Below is a small trained network, with its code and all its weights. Each question gives an input and a class and asks what happens when units are switched off, that is, made to give their printed mean instead of their output.

import numpy as np


def w(rows, s, z=0):
    codes = np.array(rows[::2]) - 128.0
    scale = np.full(codes.shape[1], s)
    scale[-1] = z or s
    return codes * scale


def f(y):
    return np.maximum(y, 0)


def log_softmax(a):
    a = a - a.max(-1, keepdims=True)
    return a - np.log(np.exp(a).sum(-1, keepdims=True))


def net(x, mask):
    res = np.array(x, float).reshape(1, 4) / 4 @ E
    y = f(res @ A[0][:, :-1].T + A[0][:, -1])
    res = res + np.where(mask, y, B[0][:, -1]) @ B[0][:, :-1]
    return log_softmax(res[-1] @ U[:, :-1].T + U[:, -1])


A, B = {}, {}
E = w([
[246,41,85,105,127,53,113,206],'x0',
[209,130,14,180,139,246,158,145],'x1',
[159,72,142,65,230,142,98,12],'x2',
[169,215,164,78,215,142,72,188],'x3',
],0.011)
A[0] = w([
[174,144,95,221,179,188,137,136,64],'neuron 1',
[131,112,90,104,176,121,111,82,128],'neuron 2',
[138,98,96,114,143,119,133,58,132],'neuron 3',
[124,72,120,88,197,157,118,80,145],'neuron 4',
[74,114,239,120,156,3,106,117,48],'neuron 5',
[90,223,110,129,96,197,129,91,121],'neuron 6',
[181,82,86,114,118,51,76,156,106],'neuron 7',
[131,98,141,168,180,131,105,106,135],'neuron 8',
[141,156,139,154,75,131,188,187,157],'neuron 9',
[152,226,142,103,172,126,90,181,44],'neuron 10',
[216,80,90,136,105,89,104,179,95],'neuron 11',
[125,176,127,145,101,140,172,210,141],'neuron 12',
[198,160,75,158,124,210,126,121,57],'neuron 13',
[155,108,95,201,135,206,93,132,62],'neuron 14',
[187,86,133,93,124,66,110,181,113],'neuron 15',
[182,68,116,92,122,100,151,167,90],'neuron 16',
[119,143,18,141,159,191,148,168,50],'neuron 17',
[232,90,141,122,79,115,106,163,91],'neuron 18',
[122,203,83,165,107,89,159,180,152],'neuron 19',
[163,122,113,110,174,145,80,66,164],'neuron 20',
[150,188,137,80,162,161,76,170,64],'neuron 21',
[179,127,125,133,180,119,103,66,175],'neuron 22',
[63,136,119,130,94,96,73,191,108],'neuron 23',
[120,158,103,178,132,110,156,169,141],'neuron 24',
[118,160,145,129,89,37,120,147,129],'neuron 25',
[63,166,119,187,147,164,151,61,86],'neuron 26',
[134,196,167,102,177,98,38,169,39],'neuron 27',
[130,199,113,197,66,97,138,179,156],'neuron 28',
[89,70,133,154,73,143,174,80,3],'neuron 29',
[107,38,94,184,45,88,163,52,60],'neuron 30',
[49,186,198,116,134,159,149,107,129],'neuron 31',
[170,197,128,115,156,184,81,156,26],'neuron 32',
[112,229,166,167,145,190,162,62,112],'neuron 33',
[134,84,148,111,199,124,136,61,147],'neuron 34',
],0.012,0.0027)
B[0] = w([
[76,87,124,148,218,44,202,95,192],'neuron 1',
[114,120,181,96,94,146,129,136,176],'neuron 2',
[124,109,160,85,83,114,113,199,179],'neuron 3',
[125,114,160,64,18,127,146,134,201],'neuron 4',
[80,95,176,170,254,44,182,74,250],'neuron 5',
[178,199,135,148,94,191,157,88,208],'neuron 6',
[214,213,116,168,103,160,151,69,201],'neuron 7',
[141,141,191,117,108,84,118,166,159],'neuron 8',
[121,108,178,57,100,146,101,154,194],'neuron 9',
[111,96,70,148,99,159,84,183,194],'neuron 10',
[151,179,151,145,124,154,112,106,214],'neuron 11',
[101,104,193,99,48,123,122,133,195],'neuron 12',
[66,114,140,157,185,92,195,71,199],'neuron 13',
[97,65,142,122,174,105,178,62,185],'neuron 14',
[165,169,104,161,124,178,159,93,198],'neuron 15',
[183,183,128,170,100,162,115,123,190],'neuron 16',
[110,91,95,125,147,27,177,65,196],'neuron 17',
[205,159,115,145,125,146,155,110,197],'neuron 18',
[90,124,131,38,93,138,133,158,193],'neuron 19',
[121,114,178,77,94,136,117,172,193],'neuron 20',
[88,72,66,174,109,175,49,190,185],'neuron 21',
[98,106,179,69,84,127,112,150,187],'neuron 22',
[98,96,154,61,107,83,141,119,182],'neuron 23',
[121,125,185,63,114,131,128,148,171],'neuron 24',
[106,128,140,106,173,82,179,85,190],'neuron 25',
[177,196,126,148,117,140,109,114,209],'neuron 26',
[107,74,68,184,144,143,97,171,200],'neuron 27',
[116,124,180,69,53,150,165,164,210],'neuron 28',
[108,119,62,167,113,141,72,167,194],'neuron 29',
[81,68,42,200,127,158,33,228,235],'neuron 30',
[186,175,125,147,134,157,162,95,229],'neuron 31',
[83,114,63,166,126,120,64,140,181],'neuron 32',
[178,188,114,166,122,145,127,130,223],'neuron 33',
[98,155,137,46,56,131,161,127,205],'neuron 34',
],0.0092,0.018)
U = w([
[120,118,158,6,70,146,136,159,254],'0',
[189,234,115,185,106,177,143,92,124],'1',
[93,73,128,149,184,79,177,79,120],'2',
[99,60,59,204,108,164,49,205,25],'3',
],0.014,0.00062)

Each question gives the input, the list of numbers given to net, and the class t.
The units are the neurons (one row each of A and B). Each row of codes is followed by its name. A weight is (code - 128) times the scale printed after its matrix; where a second scale follows, it is the last column's (A, B and U).
mask holds one flag per neuron, in row order. A switched-off neuron (its flag False) gives its mean, the last column of its row in B, instead of its output. The means were averaged over made-up inputs and are rounded, as every weight is.
A unit's drop is (log p(t) with every unit on - log p(t) with that unit switched off) / (log p(t) with every unit on - log p(t) with every unit switched off).
The circuit of an input: a set's keep is (log p(t) with only the set's units on - log p(t) with every unit switched off) / (log p(t) with every unit on - log p(t) with every unit switched off). Starting from the 12 units with the biggest drops (on a tie, the unit counted first), units are removed one at a time, each time the one whose removal leaves the highest keep (on an exact tie, the one counted first), for as long as the keep stays at least 0.8.
units of the circuit, in order: the units of the circuit, biggest drop first
most important unit: the unit with the biggest drop
top k neurons: the k neurons with the biggest drops, biggest first
drop when u is switched off: that unit's drop, to one decimal
input [1,5,2,6], class 3: most important unit => neuron 21
input [4,6,4,-6], class 2: top 2 neurons => neuron 13; neuron 14
input [-7,-2,4,-7], class 1: top 4 neurons => neuron 26; neuron 31; neuron 6; neuron 33
input [8,5,5,-8], class 1: top 2 neurons => neuron 7; neuron 11
input [7,7,-6,-4], class 1: top 2 neurons => neuron 11; neuron 7
input [6,8,6,6], class 2: top 2 neurons => neuron 1; neuron 13
input [4,-6,-6,7], class 3: top 3 neurons => neuron 27; neuron 10; neuron 21
input [8,-5,-7,4], class 1: top 2 neurons => neuron 7; neuron 15
input [-3,-6,-6,8], class 3: top 3 neurons => neuron 27; neuron 10; neuron 21
input [0,3,-3,4], class 3: top 4 neurons => neuron 5; neuron 32; neuron 21; neuron 34
input [-4,8,7,2], class 2: top 3 neurons => neuron 1; neuron 13; neuron 17
input [-3,-1,-5,7], class 3: top 2 neurons => neuron 27; neuron 21
input [-5,7,8,4], class 0: drop when neuron 4 is switched off => 0.2
input [6,8,6,-2], class 2: drop when neuron 17 is switched off => 0.2
input [7,-7,4,4], class 1: units of the circuit, in order => neuron 7
input [6,-6,-3,8], class 3: drop when neuron 21 is switched off => 0.3
